Below is a small trained network, with its code and all its weights. Each question gives an input and a class and asks what happens when units are switched off, that is, made to give their printed mean instead of their output.

import numpy as np


def w(rows, s, z=0):
    codes = np.array(rows[::2]) - 128.0
    scale = np.full(codes.shape[1], s)
    scale[-1] = z or s
    return codes * scale


def norm(h):
    return h / np.sqrt((h * h).mean(-1, keepdims=True) + 1e-5)


def f(y):
    return np.maximum(y, 0)


def log_softmax(a):
    a = a - a.max(-1, keepdims=True)
    return a - np.log(np.exp(a).sum(-1, keepdims=True))


def net(x, mask):
    res = np.array(x, float).reshape(1, 7) / 4 @ E
    u = 0
    for l in range(2):
        y = f(norm(res) @ A[l][:, :-1].T + A[l][:, -1])
        res = res + np.where(mask[u : u + 15], y, B[l][:, -1]) @ B[l][:, :-1]
        u += 15
    return log_softmax(norm(res)[-1] @ U[:, :-1].T + U[:, -1])


A, B = {}, {}
E = w([
[123,88,207,144,100,251],'x0',
[80,139,217,72,114,65],'x1',
[131,136,131,129,133,131],'x2',
[132,124,130,126,129,126],'x3',
[129,121,126,129,127,123],'x4',
[32,70,88,104,207,136],'x5',
[127,134,128,124,132,134],'x6',
],0.0024)
A[0] = w([
[78,96,121,139,238,95,63],'L0N1',
[194,102,13,216,101,253,114],'L0N2',
[172,205,86,95,118,61,38],'L0N3',
[57,54,157,146,206,150,72],'L0N4',
[187,108,223,112,66,207,75],'L0N5',
[158,142,43,76,233,62,38],'L0N6',
[209,193,134,127,65,89,75],'L0N7',
[143,98,182,99,86,201,3],'L0N8',
[116,168,117,69,126,72,93],'L0N9',
[68,29,163,89,178,214,118],'L0N10',
[40,102,215,71,82,106,64],'L0N11',
[75,165,228,98,80,106,60],'L0N12',
[44,143,240,105,98,79,42],'L0N13',
[217,138,221,197,38,166,100],'L0N14',
[78,213,178,93,108,113,38],'L0N15',
],0.0034,0.0029)
B[0] = w([
[95,133,61,31,77,194,166],'L0N1',
[195,41,206,78,201,97,252],'L0N2',
[87,140,177,220,100,99,164],'L0N3',
[86,133,37,48,69,143,176],'L0N4',
[68,165,140,225,97,51,203],'L0N5',
[79,120,186,192,99,82,180],'L0N6',
[63,155,56,43,92,206,181],'L0N7',
[63,157,180,254,90,64,150],'L0N8',
[128,147,135,202,98,124,163],'L0N9',
[53,181,97,184,58,78,213],'L0N10',
[223,102,134,143,203,179,183],'L0N11',
[222,84,151,118,189,152,176],'L0N12',
[239,83,132,91,210,138,181],'L0N13',
[54,167,48,50,91,137,227],'L0N14',
[201,33,124,109,167,144,146],'L0N15',
],0.0043,0.0035)
A[1] = w([
[128,200,36,195,184,49,90],'L1N1',
[238,50,182,83,217,116,151],'L1N2',
[145,72,237,59,196,96,27],'L1N3',
[177,178,201,133,187,110,8],'L1N4',
[67,78,184,241,93,181,73],'L1N5',
[150,162,97,83,58,159,5],'L1N6',
[137,182,142,46,58,158,48],'L1N7',
[246,62,109,149,241,153,34],'L1N8',
[124,161,60,31,70,177,80],'L1N9',
[162,185,138,66,54,174,39],'L1N10',
[195,163,81,76,31,83,97],'L1N11',
[87,165,54,49,130,76,233],'L1N12',
[69,163,94,73,196,175,6],'L1N13',
[254,61,110,174,217,174,45],'L1N14',
[100,244,108,173,178,68,71],'L1N15',
],0.0048,0.0031)
B[1] = w([
[97,191,220,148,61,100,181],'L1N1',
[253,224,179,56,206,42,249],'L1N2',
[240,183,94,101,197,118,183],'L1N3',
[151,111,147,61,174,124,140],'L1N4',
[114,199,139,216,52,56,190],'L1N5',
[32,29,70,66,162,169,150],'L1N6',
[94,38,36,71,177,199,164],'L1N7',
[206,214,228,10,187,89,199],'L1N8',
[66,11,30,90,191,215,189],'L1N9',
[99,63,31,121,173,156,164],'L1N10',
[85,46,71,90,185,171,188],'L1N11',
[177,101,126,137,139,201,253],'L1N12',
[110,62,24,88,106,189,145],'L1N13',
[193,164,212,16,241,82,198],'L1N14',
[115,144,151,221,62,142,164],'L1N15',
],0.0053,0.0044)
U = w([
[13,27,6,8,192,237,2],'0',
[250,233,231,8,254,27,230],'1',
[32,246,230,239,30,25,56],'2',
],0.0054,0.00073)

Each question gives the input, the list of numbers given to net, and the class t.
The units are the neurons (one row each of A and B). Each row of codes is followed by its name. A weight is (code - 128) times the scale printed after its matrix; where a second scale follows, it is the last column's (A, B and U).
mask holds one flag per neuron, layer by layer. A switched-off neuron (its flag False) gives its mean, the last column of its row in B, instead of its output. The means were averaged over made-up inputs and are rounded, as every weight is.
A unit's drop is (log p(t) with every unit on - log p(t) with that unit switched off) / (log p(t) with every unit on - log p(t) with every unit switched off).
unit that matters most: the unit with the biggest drop
top k neurons: the k neurons with the biggest drops, biggest first
k most important neurons of layer l: the k neurons of layer l with the biggest drops, biggest first
drop of u: that unit's drop, to one decimal
input [2,4,4,5,3,4,4], class 0: unit that matters most => L0N4
input [4,3,-1,7,-7,-1,-2], class 2: 2 most important neurons of layer 0 => (L0N5, L0N2)
input [8,6,-6,-6,8,1,8], class 2: 2 most important neurons of layer 0 => (L0N10, L0N2)
input [-3,-7,6,2,-8,-7,-2], class 0: top 2 neurons => (L0N7, L0N14)
input [-8,0,-6,1,1,-8,-3], class 0: top 2 neurons => (L0N7, L0N5)
input [-5,0,-5,4,-3,5,6], class 0: top 2 neurons => (L0N1, L0N5)
input [-5,4,6,2,-6,2,-3], class 2: 2 most important neurons of layer 0 => (L0N2, L0N9)
input [8,-7,0,0,1,-4,-4], class 2: top 3 neurons => (L0N5, L0N13, L0N14)
input [-4,5,-5,-4,8,-5,-4], class 0: top 2 neurons => (L0N7, L0N2)
input [-6,1,0,0,7,-5,-4], class 2: top 2 neurons => (L0N3, L0N14)
input [-1,0,1,5,-6,2,-5], class 0: drop of L0N1 => 1.0
input [-7,-3,-4,7,5,-8,5], class 0: drop of L0N7 => 1.2
input [-3,2,1,-2,0,1,-1], class 2: drop of L0N2 => 0.6
input [-8,5,1,-2,-3,-2,2], class 2: most important neuron of layer 0 => (L0N2)
